[[125 132 121 118]
 [128 132 134 125]
 [128 129 127 125]
 [125 119 116 144]
 [123 116 112 152]]
->
[[132 134]
 [129 127]]

[[135 129 135]
 [129 154 133]
 [138 134 133]
 [129 141 130]]
->
[[154 133]
 [134 133]]

[[127 127 125]
 [121 119 125]
 [105 110 143]]
->
[[119 125]
 [110 143]]

[[119 129 109 125 116]
 [112 137 117 127 130]
 [110 116 127 117 133]
 [107 126 135 134 139]]
->
[[137 117]
 [116 127]]

[[128 129 127 128]
 [112 125 105 154]
 [113 147 145  99]]
->
[[125 105]
 [147 145]]

[[127 140 130 130 124]
 [130 126 128 135 141]
 [120 107 125 132 126]
 [125 129 118 125 149]
 [130 131 122 122 116]]
->
[[126 128]
 [107 125]]
---
[[113 132 121 108 116 151 126 140 130 143 132 118 130 117 136 115]
 [126 127 112 132 129 120 109 129 137 127 143 124 118 123 131 121]
 [121 125 105 125 124 127 105 132 136 138 149 123 121 122 129 116]
 [127 109 137 135 129 112 132 122 128 132 130 142 131 143 108 137]
 [142 134 115 134 134 126 120 120 121 128 131 129 135 130 129 129]
 [124 116 140 125 125 128 140 127 124 136 123 137 136 138 115 134]]
->
[[142 134 115 134 134 126 120 120 121 128 131 129 135 130 129 129]
 [113 132 121 108 116 151 126 140 130 143 132 118 130 117 136 115]
 [126 127 112 132 129 120 109 129 137 127 143 124 118 123 131 121]
 [121 125 105 125 124 127 105 132 136 138 149 123 121 122 129 116]
 [124 116 140 125 125 128 140 127 124 136 123 137 136 138 115 134]
 [127 109 137 135 129 112 132 122 128 132 130 142 131 143 108 137]]

[[132 150 133 123 142 144 126]
 [111 101 120 143 149 131 117]
 [134 129 125 127 140 146 142]
 [130 121 108 112 134 143 123]
 [134 122 132 132 120 124 139]
 [119 137 137 116 132 137 114]]
->
[[132 150 133 123 142 144 126]
 [119 137 137 116 132 137 114]
 [134 129 125 127 140 146 142]
 [134 122 132 132 120 124 139]
 [130 121 108 112 134 143 123]
 [111 101 120 143 149 131 117]]

[[132 129 109 103 103 150 102 147 104]
 [147 103 124 142 154 127 140 122 106]
 [123 104 120 151 124 135 112 108 103]
 [127 105 136 126 121 116 152 112 116]
 [149 150 119 154 144 130 105 135 134]]
->
[[149 150 119 154 144 130 105 135 134]
 [132 129 109 103 103 150 102 147 104]
 [127 105 136 126 121 116 152 112 116]
 [123 104 120 151 124 135 112 108 103]
 [147 103 124 142 154 127 140 122 106]]

[[118 118 131 119 134 133 139 137 131 126]
 [112 119 150 134 137 126 129 120 121 130]
 [139 136 120 139 117 118 112 112 138 135]
 [113 120 148 121 134 126 135 130 121 131]
 [115 121 147 135 131 120 134 119 127 138]
 [121 123 136 141 127 120 133 117 136 139]
 [140 135 115 137 115 118 120 116 144 138]]
->
[[139 136 120 139 117 118 112 112 138 135]
 [140 135 115 137 115 118 120 116 144 138]
 [121 123 136 141 127 120 133 117 136 139]
 [115 121 147 135 131 120 134 119 127 138]
 [113 120 148 121 134 126 135 130 121 131]
 [112 119 150 134 137 126 129 120 121 130]
 [118 118 131 119 134 133 139 137 131 126]]

[[130 122 133 118 133 133 124 126 122 124 123 129 129 127]
 [125 132 134 128 130 105 125 138 127 133 124 129 125 128]
 [130 126 123 124 129 107 129 129 126 131 128 132 127 129]]
->
[[125 132 134 128 130 105 125 138 127 133 124 129 125 128]
 [130 126 123 124 129 107 129 129 126 131 128 132 127 129]
 [130 122 133 118 133 133 124 126 122 124 123 129 129 127]]

[[131 113 151]
 [108 154 143]
 [110 114 115]
 [131 117 151]
 [141 112 132]]
->
[[108 154 143]
 [131 117 151]
 [110 114 115]
 [131 113 151]
 [141 112 132]]

[[114 133 150 109 122 120 133 125 137 135 112 137 125 126 130 107]
 [118 129 122 112 114 138 138 120 126 129 117 144 123 123 137 130]
 [126 136 135 131 115 119 144 124 126 137 130 123 121 119 137 127]
 [133 139 130 137 129 130 131 117 126 138 134 119 127 125 131 129]
 [132 127 117 135 122 130 134 129 121 126 135 125 125 125 132 140]
 [125 146 145 121 136 136 121 105 136 146 119 128 132 129 128 110]]
->
[[125 146 145 121 136 136 121 105 136 146 119 128 132 129 128 110]
 [133 139 130 137 129 130 131 117 126 138 134 119 127 125 131 129]
 [126 136 135 131 115 119 144 124 126 137 130 123 121 119 137 127]
 [114 133 150 109 122 120 133 125 137 135 112 137 125 126 130 107]
 [118 129 122 112 114 138 138 120 126 129 117 144 123 123 137 130]
 [132 127 117 135 122 130 134 129 121 126 135 125 125 125 132 140]]

[[135 135 130 128 131 132 131 132 124 138 131]
 [122 119 125 129 122 121 130 123 129 119 110]
 [126 121 128 131 123 123 136 124 123 124 101]
 [117 117 126 128 117 121 125 122 131 113 116]
 [122 129 125 125 128 128 118 128 136 122 148]
 [122 124 123 127 124 124 125 127 132 120 132]]
->
[[135 135 130 128 131 132 131 132 124 138 131]
 [122 129 125 125 128 128 118 128 136 122 148]
 [122 124 123 127 124 124 125 127 132 120 132]
 [126 121 128 131 123 123 136 124 123 124 101]
 [122 119 125 129 122 121 130 123 129 119 110]
 [117 117 126 128 117 121 125 122 131 113 116]]

[[115 144 121 124 125 147 101 125 142 138]
 [145 129 138 112 153 128 137 112 144 123]
 [115 143 117 117 129 138 105 119 145 141]
 [110 142 121 138 127 136 121 117 130 105]
 [134 132 138 128 153 148 110 120 147 133]
 [105 137 113 126 127 124 124 111 131 105]
 [118 139 117 117 129 138 117 125 139 141]
 [143 128 140 105 141 131 130 118 137 115]
 [110 140 117 126 125 147 101 128 143 136]]
->
[[115 144 121 124 125 147 101 125 142 138]
 [115 143 117 117 129 138 105 119 145 141]
 [110 142 121 138 127 136 121 117 130 105]
 [110 140 117 126 125 147 101 128 143 136]
 [118 139 117 117 129 138 117 125 139 141]
 [105 137 113 126 127 124 124 111 131 105]
 [134 132 138 128 153 148 110 120 147 133]
 [145 129 138 112 153 128 137 112 144 123]
 [143 128 140 105 141 131 130 118 137 115]]
